Below is a small trained network, with its code and all its weights. Each question gives an input and a target symbol and asks what happens when units are switched off, that is, made to give their printed mean instead of their output.

import numpy as np


def w(rows, s, z=0):
    codes = np.array(rows[::2]) - 128.0
    scale = np.full(codes.shape[1], s)
    scale[-1] = z or s
    return codes * scale


def softmax(a):
    e = np.exp(a - a.max(-1, keepdims=True))
    return e / e.sum(-1, keepdims=True)


def log_softmax(a):
    a = a - a.max(-1, keepdims=True)
    return a - np.log(np.exp(a).sum(-1, keepdims=True))


def net(x, mask):
    ids = ['εζθλμπφ'.index(c) for c in x.split()]
    T = len(ids)
    res = E[ids] + P[:T]
    u = 0
    for l in range(3):
        r = res
        for j in range(3):
            rows = slice(2 * j, 2 * j + 2)
            q, k, v = (r @ M[l][rows].T for M in (Q, K, V))
            z = softmax(np.where(np.tri(T) > 0, q @ k.T / 2**0.5, -1e9)) @ v
            o = O[l][rows]
            res = res + np.where(mask[u + j], z, o[:, -1]) @ o[:, :-1]
        u += 3
    return log_softmax(res[-1] @ U[:, :-1].T + U[:, -1])


Q, K, V, O = {}, {}, {}, {}
E = w([
[117,110,96,49,149,184,201],'ε',
[75,82,249,206,165,126,131],'ζ',
[194,166,127,60,41,124,104],'θ',
[184,200,114,19,137,66,147],'λ',
[155,37,145,133,186,117,82],'μ',
[173,182,67,81,133,156,135],'π',
[74,148,102,221,74,56,101],'φ',
],0.02)
P = w([
[162,99,128,157,148,112,157],'0',
[159,116,124,162,126,136,140],'1',
[88,203,199,59,161,104,99],'2',
[150,20,189,155,78,117,152],'3',
[137,113,114,178,119,150,126],'4',
[2,167,81,51,168,76,68],'5',
],0.015)
Q[0] = w([
[104,137,117,147,73,145,135],'L0H1',
[142,249,87,138,109,60,122],'L0H1',
[15,199,123,79,198,111,131],'L0H2',
[120,70,140,113,139,196,243],'L0H2',
[200,57,137,113,155,198,82],'L0H3',
[146,13,224,146,100,92,117],'L0H3',
],0.012)
K[0] = w([
[121,116,148,148,65,165,139],'L0H1',
[125,178,107,117,72,82,114],'L0H1',
[148,133,115,102,132,101,241],'L0H2',
[56,104,135,141,186,251,139],'L0H2',
[156,87,98,100,172,147,103],'L0H3',
[126,53,166,116,127,96,85],'L0H3',
],0.018)
V[0] = w([
[55,98,145,96,170,172,136],'L0H1',
[26,125,186,125,253,186,125],'L0H1',
[56,89,53,40,82,68,127],'L0H2',
[119,66,141,112,173,113,52],'L0H2',
[199,143,216,172,131,160,33],'L0H3',
[201,169,152,161,45,174,248],'L0H3',
],0.0064)
O[0] = w([
[142,183,135,63,121,191,130,128],'L0H1',
[114,154,88,56,145,168,179,160],'L0H1',
[255,143,210,202,166,128,139,97],'L0H2',
[133,104,109,112,114,79,195,184],'L0H2',
[41,38,35,120,150,92,144,204],'L0H3',
[102,133,80,98,149,161,8,4],'L0H3',
],0.0077,0.0026)
Q[1] = w([
[109,152,88,122,251,98,89],'L1H1',
[141,213,90,130,216,84,38],'L1H1',
[101,115,167,88,185,56,158],'L1H2',
[140,114,155,114,190,23,97],'L1H2',
[126,196,122,108,128,115,128],'L1H3',
[131,121,179,52,17,114,128],'L1H3',
],0.011)
K[1] = w([
[184,184,54,72,89,136,70],'L1H1',
[184,211,114,87,107,104,132],'L1H1',
[47,121,138,124,226,82,122],'L1H2',
[109,51,139,173,173,76,76],'L1H2',
[116,176,91,103,145,121,119],'L1H3',
[65,153,167,109,2,87,116],'L1H3',
],0.0099)
V[1] = w([
[148,151,227,95,81,188,55],'L1H1',
[218,74,109,52,55,174,40],'L1H1',
[137,104,171,62,247,67,32],'L1H2',
[166,241,160,47,7,155,197],'L1H2',
[166,96,51,1,190,29,112],'L1H3',
[156,196,82,128,162,94,121],'L1H3',
],0.0054)
O[1] = w([
[70,181,113,106,119,98,168,64],'L1H1',
[202,194,63,86,143,82,181,109],'L1H1',
[92,158,74,146,119,90,188,180],'L1H2',
[99,98,120,165,161,98,71,1],'L1H2',
[31,131,70,193,123,137,211,253],'L1H3',
[126,2,218,193,109,183,102,112],'L1H3',
],0.0086,0.0055)
Q[2] = w([
[149,132,98,63,111,134,109],'L2H1',
[135,115,125,159,104,101,149],'L2H1',
[77,120,122,195,103,9,116],'L2H2',
[120,130,115,154,202,122,151],'L2H2',
[188,123,71,177,59,209,42],'L2H3',
[138,109,164,169,130,201,100],'L2H3',
],0.013)
K[2] = w([
[133,157,143,69,97,96,154],'L2H1',
[135,122,114,124,69,95,167],'L2H1',
[74,110,140,164,124,51,97],'L2H2',
[42,72,123,104,180,156,156],'L2H2',
[170,151,148,224,2,78,71],'L2H3',
[116,167,207,193,58,106,86],'L2H3',
],0.0092)
V[2] = w([
[106,199,67,201,114,180,158],'L2H1',
[47,242,205,219,194,120,170],'L2H1',
[27,222,190,104,253,93,90],'L2H2',
[169,166,88,204,150,148,25],'L2H2',
[157,99,127,122,133,192,206],'L2H3',
[81,169,75,187,92,82,76],'L2H3',
],0.0066)
O[2] = w([
[143,156,201,166,185,166,115,137],'L2H1',
[126,109,111,10,138,34,241,111],'L2H1',
[175,160,161,187,114,130,145,82],'L2H2',
[90,82,162,162,199,150,189,1],'L2H2',
[155,111,161,114,130,144,163,214],'L2H3',
[114,50,126,137,254,148,115,72],'L2H3',
],0.0097,0.0081)
U = w([
[205,147,204,151,95,104,111,201],'ε',
[2,150,157,81,106,106,83,160],'ζ',
[82,181,60,153,153,96,48,149],'θ',
[108,96,125,161,155,50,137,95],'λ',
[184,59,71,186,49,146,157,2],'μ',
[151,123,149,155,154,202,129,152],'π',
[160,68,198,100,117,68,14,154],'φ',
],0.0071,0.0046)

Each question gives the input, a string of symbols that net reads in full, and the target symbol t.
The units are the heads (2 rows each of Q, K, V and O). Each row of codes is followed by its name. A weight is (code - 128) times the scale printed after its matrix; where a second scale follows, it is the last column's (O and U).
mask holds one flag per head, layer by layer. A switched-off head (its flag False) gives its mean, the last column of its rows in O, instead of its output. The means were averaged over made-up inputs and are rounded, as every weight is.
A unit's drop is (log p(t) with every unit on - log p(t) with that unit switched off) / (log p(t) with every unit on - log p(t) with every unit switched off).
The circuit of an input: a set's keep is (log p(t) with only the set's units on - log p(t) with every unit switched off) / (log p(t) with every unit on - log p(t) with every unit switched off). Starting from all 9 units, units are removed one at a time, each time the one whose removal leaves the highest keep (on an exact tie, the one counted first), for as long as the keep stays at least 0.8.
circuit, biggest first: the units of the circuit, biggest drop first
unit that matters most: the unit with the biggest drop
heads that matter: for each layer, one digit per head in row order, 1 if its drop is at least 0.15 and else 0, layers parted by /
drop of u: that unit's drop, to one decimal
input μ ζ ζ λ, target ζ: heads that matter => 110 / 101 / 000
input ε ε φ, target ε: circuit, biggest first => (L2H2, L2H3)
input μ φ ε π, target φ: unit that matters most => L1H3
input ε λ ζ ε, target ζ: circuit, biggest first => (L0H2, L1H1)
input μ ε ζ ε, target ζ: circuit, biggest first => (L1H1, L0H2)
input ε π φ ε, target φ: circuit, biggest first => (L1H3, L0H3, L1H2)
input λ φ θ μ, target μ: circuit, biggest first => (L1H2, L0H3, L0H2)
input π π ε π, target π: circuit, biggest first => (L2H2, L0H3, L2H1)
input μ μ φ λ, target φ: heads that matter => 010 / 101 / 010
input μ ζ φ, target ε: circuit, biggest first => (L2H2, L1H3)
input ε μ φ π ε, target π: circuit, biggest first => (L0H3, L0H2, L2H3)
input φ ζ φ μ λ θ, target ε: circuit, biggest first => (L0H2, L1H2, L0H3, L2H3)
input λ φ ε λ, target φ: heads that matter => 100 / 011 / 000
input λ π μ, target ε: unit that matters most => L2H2
input ε ε φ ε, target φ: heads that matter => 000 / 001 / 000
input ζ μ π, target ε: circuit, biggest first => (L2H2, L0H3, L1H2)
input π θ ε, target ε: circuit, biggest first => (L2H2, L0H2)
input ζ μ λ, target ε: circuit, biggest first => (L0H2, L2H2)
input ε μ φ θ, target φ: circuit, biggest first => (L1H3, L1H2)
input ε ζ μ, target ε: unit that matters most => L0H3
input π ε π μ μ ζ, target ε: drop of L2H2 => 0.4
input φ ε μ ζ, target ζ: drop of L0H2 => 0.3
input μ ζ π, target ε: drop of L2H2 => 0.3
